Below is a small trained network, with its code and all its weights. Each question gives an input and a class and asks what happens when units are switched off, that is, made to give their printed mean instead of their output.

import numpy as np


def w(rows, s, z=0):
    codes = np.array(rows[::2]) - 128.0
    scale = np.full(codes.shape[1], s)
    scale[-1] = z or s
    return codes * scale


def f(y):
    return y / 2 * (1 + np.tanh(0.7978845608 * (y + 0.044715 * y**3)))


def log_softmax(a):
    a = a - a.max(-1, keepdims=True)
    return a - np.log(np.exp(a).sum(-1, keepdims=True))


def net(x, mask):
    res = np.array(x, float).reshape(1, 2) / 4 @ E
    y = f(res @ A[0][:, :-1].T + A[0][:, -1])
    res = res + np.where(mask, y, B[0][:, -1]) @ B[0][:, :-1]
    return log_softmax(res[-1] @ U[:, :-1].T + U[:, -1])


A, B = {}, {}
E = w([
[222,85,213,254,95,244,147,119],'x0',
[123,198,145,110,51,114,53,28],'x1',
],0.0092)
A[0] = w([
[194,134,188,178,97,190,94,92,254],'n1',
[148,80,124,134,151,151,169,151,142],'n2',
[66,204,101,75,131,71,89,115,165],'n3',
[5,141,32,36,165,29,126,151,177],'n4',
[150,59,140,161,162,156,178,168,162],'n5',
[150,48,138,150,158,153,183,166,174],'n6',
[154,23,120,152,159,148,214,185,180],'n7',
],0.011,0.0077)
B[0] = w([
[199,171,129,165,111,176,20,83,204],'n1',
[120,94,122,148,147,144,98,185,153],'n2',
[218,225,115,116,125,102,155,73,205],'n3',
[111,168,163,5,192,57,222,123,254],'n4',
[124,62,115,158,128,150,74,156,172],'n5',
[93,58,99,174,126,153,70,168,174],'n6',
[111,52,95,155,148,152,87,194,188],'n7',
],0.011,0.023)
U = w([
[132,157,124,134,135,133,87,111,242],'0',
[154,246,138,68,160,77,241,79,144],'1',
[210,209,164,164,18,170,70,3,165],'2',
[44,52,124,118,147,128,137,190,164],'3',
[109,135,190,164,63,200,255,132,3],'4',
[132,123,174,143,78,163,219,126,16],'5',
[130,49,76,211,112,186,48,180,112],'6',
[99,125,126,82,168,94,196,168,61],'7',
],0.0074,0.0041)

Each question gives the input, the list of numbers given to net, and the class t.
The units are the neurons (one row each of A and B). Each row of codes is followed by its name. A weight is (code - 128) times the scale printed after its matrix; where a second scale follows, it is the last column's (A, B and U).
mask holds one flag per neuron, in row order. A switched-off neuron (its flag False) gives its mean, the last column of its row in B, instead of its output. The means were averaged over made-up inputs and are rounded, as every weight is.
A unit's drop is (log p(t) with every unit on - log p(t) with that unit switched off) / (log p(t) with every unit on - log p(t) with every unit switched off).
The circuit of an input: a set's keep is (log p(t) with only the set's units on - log p(t) with every unit switched off) / (log p(t) with every unit on - log p(t) with every unit switched off). Starting from all 7 units, units are removed one at a time, each time the one whose removal leaves the highest keep (on an exact tie, the one counted first), for as long as the keep stays at least 0.8.
circuit, biggest first: the units of the circuit, biggest drop first
top k neurons: the k neurons with the biggest drops, biggest first
drop when u is switched off: that unit's drop, to one decimal
input [3,1], class 2: circuit, biggest first : [n1]
input [-1,-5], class 3: top 2 neurons : [n1; n3]
input [-1,-3], class 3: top 3 neurons : [n1; n3; n4]
input [1,1], class 2: circuit, biggest first : [n4; n7]
input [-4,-7], class 3: top 4 neurons : [n7; n3; n6; n5]
input [-1,-4], class 3: top 2 neurons : [n1; n3]
input [0,4], class 2: drop when n4 is switched off : 2.8
input [3,2], class 2: drop when n7 is switched off : 0.2
input [1,-4], class 6: drop when n4 is switched off : 0.3
input [1,4], class 2: drop when n4 is switched off : 1.7
